In the rows, 128 means zero.
Group, then class:
[102 124 128 152 141 101 110 122  84 234 120 181  76 120 123 127 117 130
 136 131 122 132 119 139 179 130 155 108 127 142 138 136 117 131  94  86
 122 129 158 133 130 167 139 151 125 164  98 121 145 126  87 126 129 109
 213 131 128 105 109 123 134  98 159 121 103 109 131]
(7)/Y
[163 118 126 215 137 156 127 138  90 251 117 138 118 124 125 124 134 122
 119  81 136 151 127  70 114 125 133 109 120 131 126 126 155 132 124 139
 141 125 125 134 124 139 156 135 125 202 152 154  96 103 101 130 105 114
  95 120 122 167 146 113 118 139 157 124 135 118 125]
(8)/J
[141 122 118 123 130 161 124 146 143 183 130 158 196 134 136 178 119 132
 149 124 119 146 125 110 130 125 131 128 134 130 128 139 142 154 101 136
 131 119 103 139 144 153 114 135 127 210 119 107 103 120 105 118 123  98
 124 110 125 118 107 121 141 145 141 124 122 113 132]
(7)/T
[133 133 123 129 138 146 127 126 146 176 116 147  50 129 129 117 127 138
 114 105 120 150 117  71 124 120 133 102 129 132 131 128 142 133 116  96
 128 131 138 130 109 135 134 131 147 171 134 133 161 133 102 131 106 137
 193 125 143 118 132 121 145 137 148 124 106  75 132]
(7)/Y
[157 125 129 209 139 124 127 140 101 252 103 150   4 124 125 125 134 127
  93 101 120 156 133  86 108 121 124 108 122 128 131 114 163 131 124 129
 127 124 155 125  94 129 153 145 120 166 128 130 143 118 106 124 120 135
 174 124 123 137 125 123 109 137  44 129 123  89 128]
(8)/F
[135 153 130 124 141 120 122 126 139 207 123 162  84 128 146 125 125 138
 131 117 133 151 119 139 154 124 150 111 133 151 126 136 144 121 119  96
 140 129 143 142 113 168 137 144 136 169 130 115 155 129  92 126 116 135
 210 117 129  98 113 100 134 112 118 118  87  61 137]
(7)/Y
[138 138 123 148 135 140 125 149 114 250 116 167  24 127 117 127 123 133
 154 110 110 156 128 177 126 117 144 107 133 137 129 149 122 121 148 147
 126 134 141 135 138 142 139 140 137 216 129 128 129 130  86 103  81 124
 146 114 139 112 114 127 143 151 127 121 105  66 125]
(7)/T
[161 128 135 178 140 139 128 129  96 232 110 164  16 129 129 119 134 124
  93  97 133 141 116  37 132 130 127 108 124 140 121 127 151 124  92  96
 125 123 157 139  82 127 152 130 138 179 121 140 133  99  94 125 120 136
 220 114 123 134 103 110 120 106  96 126 120  97 133]
(8)/J
[162 116 178 208 134 122 126 142  66 252 124 174  33 131 130 119 133 135
  93 109 122 161 110   4 138 131 114  95 121 132 127 122 171 125 127  96
 121 117 151 127  96 179 132 142 151 192 135 132 112 108  89 137 119 141
 114 118 106 159 140 146 125 126 116 122 120 111 124]
(8)/J
[137 121 153 146 129 126 133 120  41 207 115 150   4 125 120 142 134 116
 128 111 137 146 134 155 124 127 116 105 122 150 131 111 136 126 149 143
 125 126 174 108  94 136 139 140 109 168 151 124  71 121 115 126 112 164
 159 120 116 123 120 129 128 110  13 127 129  95 122]
(8)/F
[152 132 131 177 131 126 118 132  99 249 119 157  14 128 127 130 136 128
 114  95 115 141 121  49 115 136 121 107 123 138 130 116 157 119 119  99
 130 126 160 135  87 162 152 131 162 203 138 136  92 117  99 127 121 143
 134 123 125 136 122 140 130 119 129 140 119  95 129]
(8)/J
[174 125 130 199 134 124 126 134  87 252 112 166  12 125 127 130 141 125
 105  93 124 139 125  99 132 130 142 105 120 130 133 125 153 127 106 128
 128 128 151 119  87 171 175 142 148 229 132 134 103 102  82 118 131 135
 162 114 126 138 119  98 136  72 138 123  75  99 127]
(8)/J

Group, then class:
[197 101  77 145 134  92 143 155 141 142 126 197 122 153 109 100  10 123
 159  66  87  60 170 158 178  67  95 174  71 144  99 139 103  24 158 128
 141 138 147 113 183 127 122 246 177  86 132 125 137  72 112 109 131 131
 163 172 108 112 125 102 122  72 139 123 109 143  48]
[73]/K
[144 133 135 106 127 136 120 134 145 131 126 142 123 116 133 155 130 132
 145 124 117 119 122 139 117 109 100 138 158 132 141 113 126 116 138 129
 129 123 129  78 160 146 123 164 137 124 126 128 104 171 125 138 101 134
 141 122 144 128 128 112 115  76 129 131 153 129 172]
[69]/Z
[138 129 106 139 129 106 109 113 152 124 126 146 127 125 128 136  60 131
 140 118 145 162 140  56  73 130 100 147 111 144 108 118 115  86 117 124
 132 139 139 165 119 114 130 149 146 125 124 117 130  93 139 135 130  72
 173 119 157 126  94 117 136 139 135 122 134 129  87]
[74]/W
[177 107 102 135 126  98 136 156 110 141 120 152 118 124 106 121  48 123
 201  90  87  91 129 198 155  81 126 164  93 132 112 147 117  74 145 132
 136 124 147 117 161 126 112 185 160  85 138 131 131  93 119 124 139 170
 121 129 107 158 104 121 127  99 127 129 118 140  72]
[73]/Q
[160 136 123 131 125 134 133 123 136 128 123 130 132 146 133 144 111 116
 136 120 119 104 128 121 122 126 110 136 127 139 119 117 128 104 108 133
 130 111 144 120 153 135 140 168 142 128 131 125 130 151 125 139 117 126
 119 128 123 133 121 125 116 116 129 130 130 124 119]
[69]/G
[125 135 140 128 122 172 130 117 135 129 130 129 128 151 151 134 137 140
 130 136 116  94 129 183 144 136 123 122 137 121 131 120 125 102 125 130
 119  95 133 109 131 140 137 174 126 136 128 121 131 165 115 138 112 140
 106 107 122 119 140 127 124 125 134 134 135 131 154]
[69]/G
[175 106  94 148 113 117 133 132 129 137 122 157 120 154 115 117  24 128
 156 112 106  87 151 151 148  98 126 142  74 140 105 145 123  71 153 123
 132 131 146 147 162 126 126 191 151 103 116 125 139  92 133 124 140 155
 129 145 113 128 123 110 129 135 134 120 103 132  60]
[73]/K
[152 140 114 142 124 111 123 119 151 129 123 139 129  96 118 137  13 136
 139 124 141 134 142  52 129 119 102 148 124 129 101 125  95  84 144 133
 128 148 124 132 105 132 130 129 149 117 113 124 108  92 128 139 128  78
 164 135 125 128 107 131 150 115 121 118 140 135 123]
[74]/A
[173 118 114 133 132 129 114 136 148 129 118 162 130 146 114 138  28 126
 152  80 100  66 141 111 140  97  78 166 108 137 126 114 110  42 124 130
 118 113 151 111 135 115 132 234 172  98 123 112 128 167 104 133 109 126
 148 155 115 109 126 109 116  92 118 118 140 134  82]
[69]/Z
[159 123 129 130 133 137 117 128 135 126 127 128 130 154 121 135 151 135
 163 109 120  98 112 151  91 133 104 147 136 118 124 119 118 102  97 126
 131  92 148 113 141 120 140 156 142 110 138 117 126 170 119 143 104 123
 110 134 123 127 118 126 123 113 128 121 143 138 115]
[69]/Z
[147 101 124 130 129 118 137 120 126 142 131 165 117 132 107 124  66 125
 152 104 105  90 132 172 179  97 126 151  88 119 121 132 121  82 175 128
 125 145 129 134 131 135 128 178 147  95 134 123 133  71 120 120 146 164
 141 138 122 108 127 131 126 111 122 137 115 123 117]
[73]/Q
[164 100 110 146 113  96 129 141 130 136 125 163 124 148 121 112  78 143
 171  89  91  96 137 231 135  90 123 144 106 130 113 139 121  86 157 124
 130 114 135 115 188 133 128 184 140 100 149 124 137  97 119 111 130 158
 122 131 105 118 120 112 130 100 130 123 126 127  84]
[73]/K
[150 118 116 119 131 129 148 114 143 138 128 141 122 115 129 137  83 121
 108 130 144 110 141  10 144 105 110 156 115 112 141 121 124 101 115 135
 132 149 137 137 127 134 135 163 164 136  98 121 114 136 118 138 108 122
 170 147 147 128 130 116 121 134 111 126 146 134 115]
[74]/W
[150 126 108 146 127 119 125 118 128 138 121 142 115  83 110 133  10 128
 118 114 124 119 165  75 160 111 106 160  98 125 101 124 109  73 140 131
 132 163 129 128 106 123 111 181 156 107 125 118 129  78 125 130 134  87
 189 150 121 111 112 124 128 125 120 122 138 135 118]
[74]/X
[216  94  73 141 133  97 128 183 150 135 129 182 116 182 107 116  10 115
 168  35  68  41 168 163 182  51  87 203  30 151 105 142 101  10 132 123
 137 118 164 108 171 109 131 246 200  73 129 125 143  87  90 121 119 158
 154 168  94 118 124  94 123  89 132 127 109 164  11]
[73]/Q
